Look-ups in named tables: a row name and a column name give one cell, copied from the table.

Table dafu
|  | mapilo | nevo | fepilir | mimil | zilut | bas | gosul | nivolok | rafig | digol |
|---|---|---|---|---|---|---|---|---|---|---|
| tiv | 4 | -24 | 29 | -39 | -2 | 77 | -52 | 54 | -21 | 25 |
| rakidu | -26 | 2 | 30 | -28 | 15 | -52 | 11 | -43 | 13 | 23 |
| karofep | -6 | 55 | 11 | -1 | 48 | 57 | -28 | -7 | 42 | 23 |

zilut of karofep = 48
digol of rakidu = 23
nivolok of rakidu = -43
nevo of karofep = 55
mimil of tiv = -39
digol of karofep = 23
nivolok of tiv = 54
digol of tiv = 25
gosul of rakidu = 11
nevo of rakidu = 2
bas of tiv = 77
mimil of karofep = -1
gosul of tiv = -52
fepilir of karofep = 11
mapilo of karofep = -6
mimil of rakidu = -28
rafig of karofep = 42

sogu:
	timapig	sanenog	tovib	zif	nefaful	pamuz
zis	597	499	655	418	373	640
rusenu	608	497	628	396	389	610
rinelik	420	511	630	522	729	550
remu	632	471	529	355	380	512
bibe	570	454	244	395	235	253
ketepu	640	440	365	335	310	359
zezavep	468	596	759	519	507	723
bemez	627	469	365	373	160	388
kupog	636	471	376	357	192	393
nitol	504	458	231	460	256	237
bom	440	449	285	454	666	214
sitir	354	523	536	564	746	453

bemez, nefaful => 160
rinelik, zif => 522
rinelik, nefaful => 729
bom, tovib => 285
zezavep, timapig => 468
zezavep, zif => 519
rusenu, tovib => 628

kobego:
,pib,kag,desatuk,pivot,solig,fiderer,meda,pimasef,muzozel
gota,0.0,1.0,0.0,0.1,0.2,-0.1,0.2,0.2,0.1
rig,0.1,0.4,0.8,0.1,0.4,-0.1,0.1,0.2,-0.6
safosez,0.2,-0.3,-0.3,-0.2,-0.3,-0.1,-0.3,-0.2,-0.7
fiza,0.4,-0.5,-0.1,0.3,-0.1,0.0,0.0,-0.2,0.4

fiza, solig -> -0.1
fiza, muzozel -> 0.4
rig, muzozel -> -0.6
rig, meda -> 0.1
safosez, solig -> -0.3
fiza, fiderer -> 0.0
safosez, kag -> -0.3
fiza, kag -> -0.5
fiza, desatuk -> -0.1
Which row has the largest solig? rig

kol =
,felop,vavuz,gugivo,doda,vom,fuvufu,bupe,som,fufa
rekib,22.2,10.4,22.8,-34.7,-8.1,-29.8,-14.8,-28.9,-7.5
nidav,-67.8,19.1,33.5,-13.1,12.3,23.2,3.8,-16.2,-67.2
fep,16.6,-7.1,-22.4,32.6,-28.7,45.0,26.3,-37.0,16.9
zumupir,23.2,25.5,-37.5,24.1,21.3,41.5,1.7,-8.7,-0.7
vagovu,31.2,20.8,-1.0,-21.9,20.8,-20.1,-23.8,-8.2,-3.4
kof,-33.2,-47.1,8.4,3.3,8.3,-31.5,-15.0,29.3,17.2
fufi,-41.0,-54.0,-10.2,-5.8,-18.0,-53.9,-8.8,68.4,20.2
kan,-26.7,14.0,23.8,-12.4,28.5,5.8,-14.5,-15.3,-35.8

fuvufu of fep: 45.0
som of kof: 29.3
doda of fufi: -5.8
bupe of fep: 26.3
fuvufu of kan: 5.8
felop of zumupir: 23.2
bupe of rekib: -14.8
vom of kof: 8.3
som of zumupir: -8.7
fuvufu of nidav: 23.2
vavuz of zumupir: 25.5
bupe of fufi: -8.8
gugivo of fep: -22.4
vom of kan: 28.5

mapitu:
|  | zevum | sol | vogabu | guz | lofula | digud |
|---|---|---|---|---|---|---|
| zona | 0.25 | 0.24 | 0.25 | 0.23 | 0.26 | 0.24 |
| tinalu | 0.03 | 0.54 | 0.08 | 0.17 | 0.40 | 0.10 |
| teteto | -0.34 | -0.15 | 0.11 | 0.35 | 0.84 | 0.17 |
| nidobat | 0.26 | 0.24 | 0.25 | 0.23 | 0.22 | 0.24 |
| dalog | 0.22 | 0.23 | 0.22 | 0.23 | 0.23 | 0.23 |
| vonag | -0.31 | 0.17 | -0.12 | 0.75 | -0.79 | -0.15 |

What is the zevum of vonag in mapitu?
-0.31
What is the sol of tinalu in mapitu?
0.54
What is the zevum of nidobat in mapitu?
0.26
What is the digud of zona in mapitu?
0.24
What is the vogabu of zona in mapitu?
0.25
What is the vogabu of teteto in mapitu?
0.11
What is the digud of tinalu in mapitu?
0.10
What is the lofula of zona in mapitu?
0.26
What is the vogabu of dalog in mapitu?
0.22
What is the digud of dalog in mapitu?
0.23
What is the lofula of nidobat in mapitu?
0.22
Row with the largest lofula: teteto

